Here is a tiny trained network, its code and every weight. The questions are about switching its units off for an input and a target symbol, where a switched-off unit gives its printed mean instead of its output.

import numpy as np


def w(rows, s, z=0):
    codes = np.array(rows[::2]) - 128.0
    scale = np.full(codes.shape[1], s)
    scale[-1] = z or s
    return codes * scale


def norm(h):
    return h / np.sqrt((h * h).mean(-1, keepdims=True) + 1e-5)


def f(y):
    return np.maximum(y, 0)


def softmax(a):
    e = np.exp(a - a.max(-1, keepdims=True))
    return e / e.sum(-1, keepdims=True)


def log_softmax(a):
    a = a - a.max(-1, keepdims=True)
    return a - np.log(np.exp(a).sum(-1, keepdims=True))


def net(x, mask):
    ids = ['αβγηλμξπστψ'.index(c) for c in x.split()]
    T = len(ids)
    res = E[ids] + P[:T]
    r = norm(res)
    for j in range(2):
        rows = slice(3 * j, 3 * j + 3)
        q, k, v = (r @ M[0][rows].T for M in (Q, K, V))
        z = softmax(np.where(np.tri(T) > 0, q @ k.T / 3**0.5, -1e9)) @ v
        o = O[0][rows]
        res = res + np.where(mask[j], z, o[:, -1]) @ o[:, :-1]
    y = f(norm(res) @ A[0][:, :-1].T + A[0][:, -1])
    res = res + np.where(mask[2:14], y, B[0][:, -1]) @ B[0][:, :-1]
    return log_softmax(norm(res)[-1] @ U[:, :-1].T + U[:, -1])


Q, K, V, O, A, B = {}, {}, {}, {}, {}, {}
E = w([
[138,110,120,97],'α',
[122,159,148,75],'β',
[141,151,165,112],'γ',
[8,81,182,81],'η',
[148,168,157,86],'λ',
[153,173,199,89],'μ',
[223,119,208,146],'ξ',
[102,193,141,128],'π',
[115,100,96,76],'σ',
[105,194,20,118],'τ',
[165,108,111,175],'ψ',
],0.018)
P = w([
[170,4,82,136],'0',
[165,96,126,91],'1',
[152,130,148,89],'2',
[144,133,162,101],'3',
[136,139,157,109],'4',
[129,147,154,115],'5',
[117,146,145,123],'6',
[108,158,142,113],'7',
[104,145,131,119],'8',
[91,163,125,122],'9',
[88,177,137,131],'10',
[90,168,135,115],'11',
[98,154,144,115],'12',
[188,115,111,180],'13',
],0.011)
Q[0] = w([
[82,176,224,162],'H0',
[116,254,115,83],'H0',
[108,219,67,251],'H0',
[77,199,199,10],'H1',
[74,208,192,83],'H1',
[192,98,170,203],'H1',
],0.008)
K[0] = w([
[125,175,143,142],'H0',
[115,147,103,175],'H0',
[101,51,127,47],'H0',
[19,176,130,135],'H1',
[52,80,157,104],'H1',
[254,202,97,128],'H1',
],0.012)
V[0] = w([
[109,210,186,66],'H0',
[165,124,84,65],'H0',
[151,237,2,130],'H0',
[135,125,204,166],'H1',
[2,14,206,83],'H1',
[135,21,191,33],'H1',
],0.0087)
O[0] = w([
[200,80,69,3,162],'H0',
[78,80,59,85,199],'H0',
[55,149,42,150,124],'H0',
[108,172,224,101,117],'H1',
[31,156,187,43,162],'H1',
[86,38,148,141,255],'H1',
],0.0071,0.0053)
A[0] = w([
[121,70,198,159,253],'N0',
[126,100,162,111,97],'N1',
[121,107,55,118,149],'N2',
[59,83,132,143,145],'N3',
[127,15,80,185,157],'N4',
[7,157,202,61,107],'N5',
[110,111,70,53,205],'N6',
[198,230,186,166,104],'N7',
[244,95,101,207,136],'N8',
[123,187,97,116,226],'N9',
[56,102,121,63,114],'N10',
[130,105,111,73,153],'N11',
],0.014,0.0038)
B[0] = w([
[130,197,112,130,194],'N0',
[55,150,128,201,158],'N1',
[74,184,155,255,169],'N2',
[150,174,152,78,172],'N3',
[135,175,140,114,201],'N4',
[149,139,36,75,253],'N5',
[177,115,101,186,221],'N6',
[137,160,87,58,171],'N7',
[77,168,66,11,215],'N8',
[248,170,131,179,172],'N9',
[134,92,87,116,215],'N10',
[168,81,157,153,187],'N11',
],0.0071,0.011)
U = w([
[55,109,133,128,43],'α',
[52,87,106,48,167],'β',
[120,116,178,123,190],'γ',
[96,117,126,142,31],'η',
[225,22,100,114,194],'λ',
[179,103,137,104,4],'μ',
[195,128,172,81,43],'ξ',
[186,175,139,134,33],'π',
[134,31,62,118,169],'σ',
[167,152,71,229,127],'τ',
[91,254,49,66,206],'ψ',
],0.0093,0.0024)

Each question gives the input, a string of symbols that net reads in full, and the target symbol t.
The units are the heads (3 rows each of Q, K, V and O) and the neurons (one row each of A and B). Each row of codes is followed by its name. A weight is (code - 128) times the scale printed after its matrix; where a second scale follows, it is the last column's (O, A, B and U).
mask holds one flag per unit, heads first, then neurons. A switched-off unit (its flag False) gives its mean, the last column of its rows in O or B, instead of its output. The means were averaged over made-up inputs and are rounded, as every weight is.
A unit's drop is (log p(t) with every unit on - log p(t) with that unit switched off) / (log p(t) with every unit on - log p(t) with every unit switched off).
The circuit of an input: a set's keep is (log p(t) with only the set's units on - log p(t) with every unit switched off) / (log p(t) with every unit on - log p(t) with every unit switched off). Starting from the 12 units with the biggest drops (on a tie, the unit counted first), units are removed one at a time, each time the one whose removal leaves the highest keep (on an exact tie, the one counted first), for as long as the keep stays at least 0.8.
circuit, biggest first: the units of the circuit, biggest drop first
top k neurons: the k neurons with the biggest drops, biggest first
heads that matter: for each layer, one digit per head in row order, 1 if its drop is at least 0.15 and else 0, layers parted by /
drop when u is switched off: that unit's drop, to one decimal
input λ λ σ, target λ: circuit, biggest first => (N8; N11)
input ξ ψ λ λ ξ γ λ λ ψ λ γ ψ π α, target ψ: circuit, biggest first => (N8; N4; N2)
input η ψ μ λ, target β: circuit, biggest first => (H1)
input λ λ α λ ξ λ λ ψ ξ, target ψ: circuit, biggest first => (N8; N0)
input λ ψ σ τ τ π, target τ: top 2 neurons => (N8; N9)
input γ λ τ λ α, target τ: circuit, biggest first => (N2; H1; N5)
input ψ α τ σ, target τ: top 3 neurons => (N2; N8; N6)
input τ σ α α ψ, target ψ: circuit, biggest first => (N8; N4)
input τ λ γ, target τ: top 2 neurons => (N2; N5)
input ψ γ α λ λ β, target λ: heads that matter => 10
input τ ψ τ σ ψ ξ, target ψ: heads that matter => 00
input λ ψ α τ τ λ π, target τ: heads that matter => 11
input λ γ λ ξ τ λ λ, target τ: heads that matter => 11
input τ γ λ ψ λ γ τ τ β, target τ: heads that matter => 11
input ξ ψ π α γ λ λ σ λ σ, target σ: heads that matter => 00
input α α α τ α λ β α ψ τ γ, target τ: top neuron => (N8)
input λ μ γ λ γ τ, target τ: drop when N8 is switched off => 0.1
input π ψ τ τ τ λ, target τ: drop when H1 is switched off => 0.2
input λ β γ, target λ: drop when H0 is switched off => 0.5
input τ λ λ τ λ β, target τ: top neuron => (N2)
